Here is a tiny trained network, its code and every weight. The questions are about switching its units off for an input and a class, where a switched-off unit gives its printed mean instead of its output.

import numpy as np


def w(rows, s, z=0):
    codes = np.array(rows[::2]) - 128.0
    scale = np.full(codes.shape[1], s)
    scale[-1] = z or s
    return codes * scale


def norm(h):
    return h / np.sqrt((h * h).mean(-1, keepdims=True) + 1e-5)


def f(y):
    return y / 2 * (1 + np.tanh(0.7978845608 * (y + 0.044715 * y**3)))


def log_softmax(a):
    a = a - a.max(-1, keepdims=True)
    return a - np.log(np.exp(a).sum(-1, keepdims=True))


def net(x, mask):
    res = np.array(x, float).reshape(1, 3) / 4 @ E
    u = 0
    for l in range(2):
        y = f(norm(res) @ A[l][:, :-1].T + A[l][:, -1])
        res = res + np.where(mask[u : u + 13], y, B[l][:, -1]) @ B[l][:, :-1]
        u += 13
    return log_softmax(norm(res)[-1] @ U[:, :-1].T + U[:, -1])


A, B = {}, {}
E = w([
[49,118,170,28,77,187,87,146,160,186,253,220],'x0',
[62,151,12,180,202,170,64,186,169,70,205,69],'x1',
[142,58,119,251,42,50,22,188,89,217,177,72],'x2',
],0.0038)
A[0] = w([
[122,126,100,80,122,181,180,97,189,57,102,92,131],'0.n0',
[64,154,127,166,137,176,118,150,126,113,89,48,105],'0.n1',
[207,114,185,138,104,104,7,125,3,202,113,135,55],'0.n2',
[132,190,76,74,55,167,94,102,155,117,162,68,147],'0.n3',
[127,141,69,46,128,188,39,122,130,209,140,216,248],'0.n4',
[140,167,114,201,140,131,154,91,121,131,74,76,83],'0.n5',
[69,136,28,159,100,151,125,181,197,101,153,126,165],'0.n6',
[141,88,210,63,57,140,114,123,158,187,117,203,133],'0.n7',
[107,193,163,153,141,123,83,138,99,91,53,112,63],'0.n8',
[255,175,49,187,126,197,130,124,83,161,84,102,133],'0.n9',
[179,127,211,191,244,148,156,201,83,134,97,65,79],'0.n10',
[167,124,98,95,133,146,200,133,203,39,92,156,168],'0.n11',
[82,114,92,192,41,99,121,128,114,166,155,89,132],'0.n12',
],0.0037,0.0016)
B[0] = w([
[16,72,120,120,53,71,122,110,63,206,111,44,195],'0.n0',
[99,12,183,173,158,144,92,15,68,118,134,116,143],'0.n1',
[110,160,109,146,194,145,146,130,150,177,107,137,225],'0.n2',
[181,27,128,82,100,135,142,204,162,117,19,95,148],'0.n3',
[230,148,71,118,135,89,89,54,84,110,101,23,239],'0.n4',
[87,128,116,119,116,122,42,37,88,87,149,163,165],'0.n5',
[252,135,186,92,172,122,178,172,68,162,87,222,190],'0.n6',
[185,160,93,145,112,108,137,214,138,46,96,123,253],'0.n7',
[143,93,103,11,100,147,83,105,189,125,189,181,130],'0.n8',
[191,170,60,45,37,122,78,110,120,194,161,207,177],'0.n9',
[202,146,80,93,99,164,85,79,187,33,54,123,161],'0.n10',
[142,139,102,157,137,113,84,60,99,220,123,110,214],'0.n11',
[72,179,167,74,146,157,194,49,116,219,105,25,195],'0.n12',
],0.0031,0.0034)
A[1] = w([
[125,63,115,242,60,87,99,153,165,176,140,135,183],'1.n0',
[81,119,140,13,56,159,108,192,146,169,243,168,26],'1.n1',
[158,53,124,55,79,118,91,74,60,145,54,137,160],'1.n2',
[49,171,89,68,212,176,32,80,107,194,143,99,255],'1.n3',
[148,217,130,158,246,84,158,198,127,104,62,48,105],'1.n4',
[118,128,149,121,147,156,126,170,200,116,220,168,55],'1.n5',
[81,50,62,177,175,184,124,167,119,59,166,151,46],'1.n6',
[53,226,160,85,144,208,238,107,137,59,91,185,215],'1.n7',
[101,140,128,134,120,184,61,62,120,211,153,216,249],'1.n8',
[63,172,158,93,252,198,154,75,171,58,76,134,87],'1.n9',
[113,83,231,136,33,109,163,125,93,163,34,200,92],'1.n10',
[101,73,171,217,150,123,128,87,106,138,87,81,42],'1.n11',
[63,124,73,186,206,144,107,176,130,89,167,99,222],'1.n12',
],0.0042,0.00065)
B[1] = w([
[40,102,120,73,193,104,217,57,144,109,160,165,210],'1.n0',
[131,153,41,141,84,132,104,45,100,71,48,88,230],'1.n1',
[79,167,133,95,101,164,124,205,152,110,207,128,246],'1.n2',
[153,159,176,162,126,140,145,141,190,140,97,161,242],'1.n3',
[114,181,159,66,85,187,106,183,170,143,174,148,168],'1.n4',
[172,156,151,109,115,94,106,95,101,51,147,128,135],'1.n5',
[212,125,190,134,80,125,167,163,132,76,123,176,143],'1.n6',
[103,101,117,205,144,89,120,147,145,198,137,94,253],'1.n7',
[133,147,133,120,185,173,166,192,117,150,80,95,164],'1.n8',
[97,51,120,150,108,74,111,122,67,168,196,98,232],'1.n9',
[163,80,161,178,197,157,88,142,138,54,144,170,233],'1.n10',
[90,113,106,68,77,161,132,122,108,117,136,84,155],'1.n11',
[146,79,253,102,122,93,176,129,99,108,84,225,171],'1.n12',
],0.0055,0.0038)
U = w([
[2,60,135,152,180,91,185,75,108,250,160,72,213],'0',
[201,75,233,157,159,135,139,175,119,60,125,212,145],'1',
[150,166,22,87,59,136,64,31,92,62,82,75,117],'2',
[104,212,130,98,137,234,133,246,193,179,146,96,6],'3',
],0.0086,0.0013)

Each question gives the input, the list of numbers given to net, and the class t.
The units are the neurons (one row each of A and B). Each row of codes is followed by its name. A weight is (code - 128) times the scale printed after its matrix; where a second scale follows, it is the last column's (A, B and U).
mask holds one flag per neuron, layer by layer. A switched-off neuron (its flag False) gives its mean, the last column of its row in B, instead of its output. The means were averaged over made-up inputs and are rounded, as every weight is.
A unit's drop is (log p(t) with every unit on - log p(t) with that unit switched off) / (log p(t) with every unit on - log p(t) with every unit switched off).
The circuit of an input: a set's keep is (log p(t) with only the set's units on - log p(t) with every unit switched off) / (log p(t) with every unit on - log p(t) with every unit switched off). Starting from the 12 units with the biggest drops (on a tie, the unit counted first), units are removed one at a time, each time the one whose removal leaves the highest keep (on an exact tie, the one counted first), for as long as the keep stays at least 0.8.
units of the circuit, in order: the units of the circuit, biggest drop first
k most important neurons: the k neurons with the biggest drops, biggest first
k most important neurons of layer l: the k neurons of layer l with the biggest drops, biggest first
drop of u: that unit's drop, to one decimal
input [-4,4,2], class 1: most important neuron => [0.n4]
input [-7,4,-8], class 0: 4 most important neurons => [1.n9 0.n4 1.n1 1.n7]
input [8,-5,6], class 2: 2 most important neurons => [1.n1 0.n7]
input [3,5,-4], class 1: 2 most important neurons => [0.n12 1.n6]
input [8,-3,7], class 2: 3 most important neurons => [1.n1 1.n7 0.n7]
input [-3,2,2], class 3: units of the circuit, in order => [1.n1 0.n9 1.n9]
input [8,8,-6], class 1: units of the circuit, in order => [1.n12 1.n6 1.n5]
input [3,8,-7], class 1: 4 most important neurons => [1.n6 1.n12 0.n12 1.n3]
input [-3,-2,-2], class 3: 3 most important neurons => [1.n2 1.n1 0.n4]
input [2,7,6], class 1: 2 most important neurons of layer 0 => [0.n0 0.n11]
input [6,7,-1], class 1: units of the circuit, in order => [1.n12 1.n6]
input [0,7,-8], class 0: 3 most important neurons of layer 1 => [1.n9 1.n7 1.n10]
input [1,-1,-1], class 3: 2 most important neurons of layer 1 => [1.n4 1.n1]
input [4,-7,4], class 1: units of the circuit, in order => [1.n10]
input [7,6,5], class 2: 3 most important neurons => [1.n1 1.n10 0.n12]
input [6,2,-8], class 0: 2 most important neurons => [1.n7 1.n9]
input [3,-1,-1], class 3: 3 most important neurons => [0.n4 1.n1 0.n9]
input [-6,0,-6], class 0: 3 most important neurons => [0.n4 1.n9 1.n1]
input [4,4,-4], class 0: 2 most important neurons of layer 0 => [0.n9 0.n7]
input [8,-6,-3], class 2: most important neuron of layer 0 => [0.n6]
input [2,-3,1], class 3: 2 most important neurons => [0.n7 1.n4]
input [0,5,-4], class 1: 3 most important neurons => [0.n12 1.n6 1.n12]
input [-3,7,0], class 1: drop of 0.n0 => 0.0
input [4,-1,-5], class 0: drop of 1.n7 => 0.5
input [7,4,1], class 2: drop of 1.n1 => 0.8
